Below is a small trained network, with its code and all its weights. Each question gives an input and a target symbol and asks what happens when units are switched off, that is, made to give their printed mean instead of their output.

import numpy as np


def w(rows, s, z=0):
    codes = np.array(rows[::2]) - 128.0
    scale = np.full(codes.shape[1], s)
    scale[-1] = z or s
    return codes * scale


def norm(h):
    return h / np.sqrt((h * h).mean(-1, keepdims=True) + 1e-5)


def f(y):
    return y / 2 * (1 + np.tanh(0.7978845608 * (y + 0.044715 * y**3)))


def softmax(a):
    e = np.exp(a - a.max(-1, keepdims=True))
    return e / e.sum(-1, keepdims=True)


def log_softmax(a):
    a = a - a.max(-1, keepdims=True)
    return a - np.log(np.exp(a).sum(-1, keepdims=True))


def net(x, mask):
    ids = ['αβγδεζηλμξπστφψω'.index(c) for c in x.split()]
    T = len(ids)
    res = E[ids] + P[:T]
    q, k, v = (norm(res) @ M[0].T for M in (Q, K, V))
    z = softmax(np.where(np.tri(T) > 0, q @ k.T / 2**0.5, -1e9)) @ v
    res = res + np.where(mask[0], z, O[0][:, -1]) @ O[0][:, :-1]
    y = f(norm(res) @ A[0][:, :-1].T + A[0][:, -1])
    res = res + np.where(mask[1:9], y, B[0][:, -1]) @ B[0][:, :-1]
    return log_softmax(norm(res)[-1] @ U[:, :-1].T + U[:, -1])


Q, K, V, O, A, B = {}, {}, {}, {}, {}, {}
E = w([
[114,145,187,132,97,137],'α',
[238,84,138,155,70,77],'β',
[52,74,117,136,92,110],'γ',
[49,106,134,133,88,129],'δ',
[37,104,130,104,109,131],'ε',
[85,59,154,165,100,75],'ζ',
[86,60,159,173,103,95],'η',
[87,181,194,90,82,187],'λ',
[83,132,164,166,75,136],'μ',
[165,116,200,196,105,101],'ξ',
[94,135,130,169,32,116],'π',
[4,184,167,71,160,215],'σ',
[239,153,131,130,77,124],'τ',
[172,84,206,170,203,128],'φ',
[158,56,63,98,139,188],'ψ',
[79,139,83,77,132,15],'ω',
],0.016)
P = w([
[96,119,221,11,75,170],'0',
[115,110,216,33,83,165],'1',
[107,115,191,50,94,165],'2',
[102,109,186,77,96,163],'3',
[91,121,189,91,123,163],'4',
[94,122,184,113,125,160],'5',
[88,139,173,115,137,169],'6',
[92,123,180,159,137,151],'7',
[77,140,148,141,155,165],'8',
[88,116,147,190,156,146],'9',
[76,126,130,211,164,144],'10',
[37,111,174,177,177,188],'11',
],0.011)
Q[0] = w([
[184,195,8,125,151,57],'H0',
[110,114,152,155,90,124],'H0',
],0.014)
K[0] = w([
[136,85,226,2,102,142],'H0',
[171,209,73,147,248,172],'H0',
],0.0075)
V[0] = w([
[206,133,130,123,145,247],'H0',
[110,47,127,147,187,219],'H0',
],0.011)
O[0] = w([
[106,57,80,219,123,246,4],'H0',
[160,25,116,41,11,184,210],'H0',
],0.014,0.0033)
A[0] = w([
[98,181,150,109,151,90,110],'N0',
[156,56,157,144,32,156,219],'N1',
[171,100,134,80,89,170,175],'N2',
[155,128,118,86,88,92,76],'N3',
[13,95,149,104,114,130,62],'N4',
[112,164,140,98,79,119,65],'N5',
[1,111,177,128,172,102,176],'N6',
[145,219,109,106,187,30,252],'N7',
],0.009,0.0041)
B[0] = w([
[106,2,69,184,33,104,166],'N0',
[144,93,110,121,196,128,254],'N1',
[139,160,83,148,176,107,189],'N2',
[74,133,181,197,169,189,147],'N3',
[192,121,185,163,193,156,200],'N4',
[124,128,250,173,96,146,159],'N5',
[125,134,74,220,120,80,234],'N6',
[148,107,6,122,157,128,191],'N7',
],0.0085,0.0088)
U = w([
[101,159,107,193,173,166,3],'α',
[160,144,141,92,105,99,138],'β',
[130,131,145,96,123,111,93],'γ',
[133,122,159,130,99,112,77],'δ',
[127,131,154,94,118,109,215],'ε',
[132,170,128,77,157,55,90],'ζ',
[157,124,158,66,99,91,115],'η',
[143,155,163,93,106,123,251],'λ',
[134,123,166,166,122,118,80],'μ',
[146,128,171,162,147,115,134],'ξ',
[145,118,75,156,6,147,203],'π',
[86,129,150,120,171,150,208],'σ',
[136,160,95,207,180,156,145],'τ',
[138,86,144,110,155,168,83],'φ',
[130,95,70,95,91,189,157],'ψ',
[103,168,74,120,178,76,218],'ω',
],0.013,0.0039)

Each question gives the input, a string of symbols that net reads in full, and the target symbol t.
The units are the heads (2 rows each of Q, K, V and O) and the neurons (one row each of A and B). Each row of codes is followed by its name. A weight is (code - 128) times the scale printed after its matrix; where a second scale follows, it is the last column's (O, A, B and U).
mask holds one flag per unit, heads first, then neurons. A switched-off unit (its flag False) gives its mean, the last column of its rows in O or B, instead of its output. The means were averaged over made-up inputs and are rounded, as every weight is.
A unit's drop is (log p(t) with every unit on - log p(t) with that unit switched off) / (log p(t) with every unit on - log p(t) with every unit switched off).
The circuit of an input: a set's keep is (log p(t) with only the set's units on - log p(t) with every unit switched off) / (log p(t) with every unit on - log p(t) with every unit switched off). Starting from all 9 units, units are removed one at a time, each time the one whose removal leaves the highest keep (on an exact tie, the one counted first), for as long as the keep stays at least 0.8.
circuit, biggest first: the units of the circuit, biggest drop first
most important unit: the unit with the biggest drop
k most important neurons: the k neurons with the biggest drops, biggest first
drop of u: that unit's drop, to one decimal
input φ α ω τ ξ ω σ, target ω: circuit, biggest first => H0; N7
input ω λ μ, target ω: circuit, biggest first => H0
input ζ β δ ω η ψ λ π ω π φ, target ω: circuit, biggest first => H0; N7; N4
input β λ σ η β γ σ γ τ γ, target τ: circuit, biggest first => H0; N0
input ξ α σ ε σ δ φ α δ η ω ψ, target ω: 2 most important neurons => N7; N3
input σ ξ τ ξ ε, target τ: 2 most important neurons => N6; N4
input α δ ω β ξ β ω μ ψ, target ω: circuit, biggest first => H0; N4
input φ μ π ω β τ δ, target τ: 2 most important neurons => N4; N6
input γ α α ξ δ γ ζ π γ λ ω ξ, target ω: circuit, biggest first => H0; N7
input α α σ δ η σ ω ζ, target ω: drop of N7 => 0.5
input δ ψ μ, target ψ: drop of H0 => 1.7
input γ π ξ ψ γ γ τ η ψ α, target ψ: drop of H0 => 1.0
input γ δ ξ δ ζ π λ, target ω: drop of N2 => -0.1
input β μ σ μ τ π, target τ: most important unit => H0
